Below is a small trained network, with its code and all its weights. Each question gives an input and a class and asks what happens when units are switched off, that is, made to give their printed mean instead of their output.

import numpy as np


def w(rows, s, z=0):
    codes = np.array(rows[::2]) - 128.0
    scale = np.full(codes.shape[1], s)
    scale[-1] = z or s
    return codes * scale


def f(y):
    return y / 2 * (1 + np.tanh(0.7978845608 * (y + 0.044715 * y**3)))


def log_softmax(a):
    a = a - a.max(-1, keepdims=True)
    return a - np.log(np.exp(a).sum(-1, keepdims=True))


def net(x, mask):
    res = np.array(x, float).reshape(1, 5) / 4 @ E
    y = f(res @ A[0][:, :-1].T + A[0][:, -1])
    res = res + np.where(mask, y, B[0][:, -1]) @ B[0][:, :-1]
    return log_softmax(res[-1] @ U[:, :-1].T + U[:, -1])


A, B = {}, {}
E = w([
[113,103,233,53,177,131,104,158,83,116,165,76],'x0',
[143,101,208,144,46,174,175,83,74,120,82,176],'x1',
[109,146,162,26,104,132,110,69,218,188,97,191],'x2',
[2,159,59,102,109,140,155,84,53,166,198,137],'x3',
[133,174,117,129,162,19,224,29,128,81,95,79],'x4',
],0.0094)
A[0] = w([
[107,128,233,70,216,124,131,130,76,145,172,67,97],'N1',
[62,127,70,101,78,188,86,123,80,165,193,150,138],'N2',
[129,77,205,89,159,113,140,181,118,78,190,92,103],'N3',
[139,80,45,253,133,139,131,77,158,144,101,172,160],'N4',
[146,92,123,121,95,157,81,162,140,178,181,159,60],'N5',
[238,58,172,161,161,131,72,128,200,52,67,129,7],'N6',
[110,121,100,223,131,118,143,191,9,77,157,91,131],'N7',
[134,187,38,129,212,100,75,205,193,122,175,81,143],'N8',
[52,184,134,122,118,117,139,125,63,179,174,134,77],'N9',
[160,147,39,183,81,122,154,142,208,158,108,173,168],'N10',
[60,135,142,49,136,121,113,51,184,225,132,186,58],'N11',
[155,208,81,82,196,76,68,148,196,204,156,115,36],'N12',
[108,217,113,91,162,23,201,44,141,61,76,113,147],'N13',
[128,59,99,139,93,226,57,205,160,189,133,147,20],'N14',
[200,109,178,148,155,131,82,175,209,125,70,129,90],'N15',
[122,172,150,33,90,139,124,100,198,161,75,153,68],'N16',
[136,101,176,136,53,175,153,69,60,121,71,153,170],'N17',
[86,56,217,89,203,118,107,111,100,157,113,85,91],'N18',
[139,72,157,132,53,193,182,108,109,111,64,134,119],'N19',
],0.0069,0.0017)
B[0] = w([
[125,96,64,119,52,139,94,124,73,124,31,148,222],'N1',
[83,163,55,179,197,138,145,109,123,83,119,104,219],'N2',
[118,135,58,80,78,63,70,152,69,135,52,160,200],'N3',
[164,96,86,45,75,103,88,160,45,213,54,165,212],'N4',
[149,102,86,179,128,162,160,117,147,73,98,110,182],'N5',
[80,158,96,139,237,136,186,42,92,218,152,111,237],'N6',
[253,216,187,52,157,197,120,187,165,199,135,27,242],'N7',
[103,96,180,38,132,63,220,169,75,83,183,145,228],'N8',
[82,169,107,187,173,147,143,88,91,177,104,136,191],'N9',
[109,85,104,72,77,68,84,106,80,158,46,182,211],'N10',
[185,191,204,89,157,200,134,163,167,176,87,74,214],'N11',
[103,101,184,39,110,82,170,190,151,102,187,145,203],'N12',
[138,87,93,224,109,182,148,72,169,16,107,82,255],'N13',
[145,47,128,212,106,187,183,86,179,41,110,42,231],'N14',
[38,189,91,175,233,166,138,59,98,153,117,121,218],'N15',
[222,164,161,87,115,140,134,213,160,143,94,61,196],'N16',
[104,137,195,81,162,106,219,175,89,64,207,183,217],'N17',
[105,78,74,93,96,108,84,123,81,112,25,145,195],'N18',
[80,118,186,68,116,90,198,165,84,105,193,176,200],'N19',
],0.0067,0.0096)
U = w([
[248,208,166,109,136,162,128,177,134,178,108,69,114],'0',
[22,185,97,165,198,145,147,68,94,185,129,122,125],'1',
[125,60,86,108,54,103,91,137,67,158,53,164,122],'2',
[149,41,114,201,113,163,155,109,161,24,121,86,94],'3',
[97,93,179,92,127,89,182,177,100,89,207,173,151],'4',
[126,137,139,158,131,129,106,137,125,130,133,138,254],'5',
[148,119,142,166,98,111,74,119,158,161,200,169,37],'6',
],0.011,0.0059)

Each question gives the input, the list of numbers given to net, and the class t.
The units are the neurons (one row each of A and B). Each row of codes is followed by its name. A weight is (code - 128) times the scale printed after its matrix; where a second scale follows, it is the last column's (A, B and U).
mask holds one flag per neuron, in row order. A switched-off neuron (its flag False) gives its mean, the last column of its row in B, instead of its output. The means were averaged over made-up inputs and are rounded, as every weight is.
A unit's drop is (log p(t) with every unit on - log p(t) with that unit switched off) / (log p(t) with every unit on - log p(t) with every unit switched off).
The circuit of an input: a set's keep is (log p(t) with only the set's units on - log p(t) with every unit switched off) / (log p(t) with every unit on - log p(t) with every unit switched off). Starting from the 12 units with the biggest drops (on a tie, the unit counted first), units are removed one at a time, each time the one whose removal leaves the highest keep (on an exact tie, the one counted first), for as long as the keep stays at least 0.8.
units of the circuit, in order: the units of the circuit, biggest drop first
unit that matters most: the unit with the biggest drop
top k neurons: the k neurons with the biggest drops, biggest first
drop when u is switched off: that unit's drop, to one decimal
input [5,-2,-8,-1,0], class 0: units of the circuit, in order : [N7]
input [6,-4,1,5,5], class 2: units of the circuit, in order : [N1 N6]
input [-1,-6,8,4,-8], class 0: top 3 neurons : [N11 N16 N13]
input [0,7,-1,4,8], class 3: top 2 neurons : [N13 N8]
input [-4,5,0,1,3], class 4: units of the circuit, in order : [N17 N19]
input [-6,1,-4,4,-7], class 3: top 2 neurons : [N14 N2]
input [8,-6,-3,-7,-3], class 2: top 3 neurons : [N3 N1 N18]
input [1,-2,5,3,-7], class 3: top 2 neurons : [N14 N7]
input [-7,-8,6,-8,5], class 1: top 3 neurons : [N15 N6 N7]
input [7,8,-1,-8,-6], class 1: units of the circuit, in order : [N6 N15]
input [4,4,-2,3,1], class 2: top 3 neurons : [N8 N1 N6]
input [8,7,1,4,6], class 2: top 2 neurons : [N1 N18]
input [-7,-7,-2,0,3], class 2: top 4 neurons : [N4 N10 N17 N19]
input [-8,-5,-1,-8,8], class 1: top 4 neurons : [N6 N15 N14 N1]
input [5,8,2,-8,4], class 1: unit that matters most : N6
input [-2,-1,-4,-5,5], class 1: top 2 neurons : [N6 N14]
input [3,8,4,2,-7], class 4: top 2 neurons : [N17 N19]
input [3,4,1,-4,2], class 1: top 4 neurons : [N6 N8 N12 N15]
input [-5,-7,8,1,4], class 0: top 2 neurons : [N11 N16]
input [-3,-7,-1,5,-4], class 4: units of the circuit, in order : [N8]
input [-4,2,-5,2,-8], class 3: drop when N14 is switched off : 1.5
input [-1,-2,4,0,-8], class 3: drop when N14 is switched off : 0.3
input [-3,3,-8,-2,5], class 0: drop when N19 is switched off : 0.0
input [4,3,1,-8,5], class 1: drop when N6 is switched off : 0.2
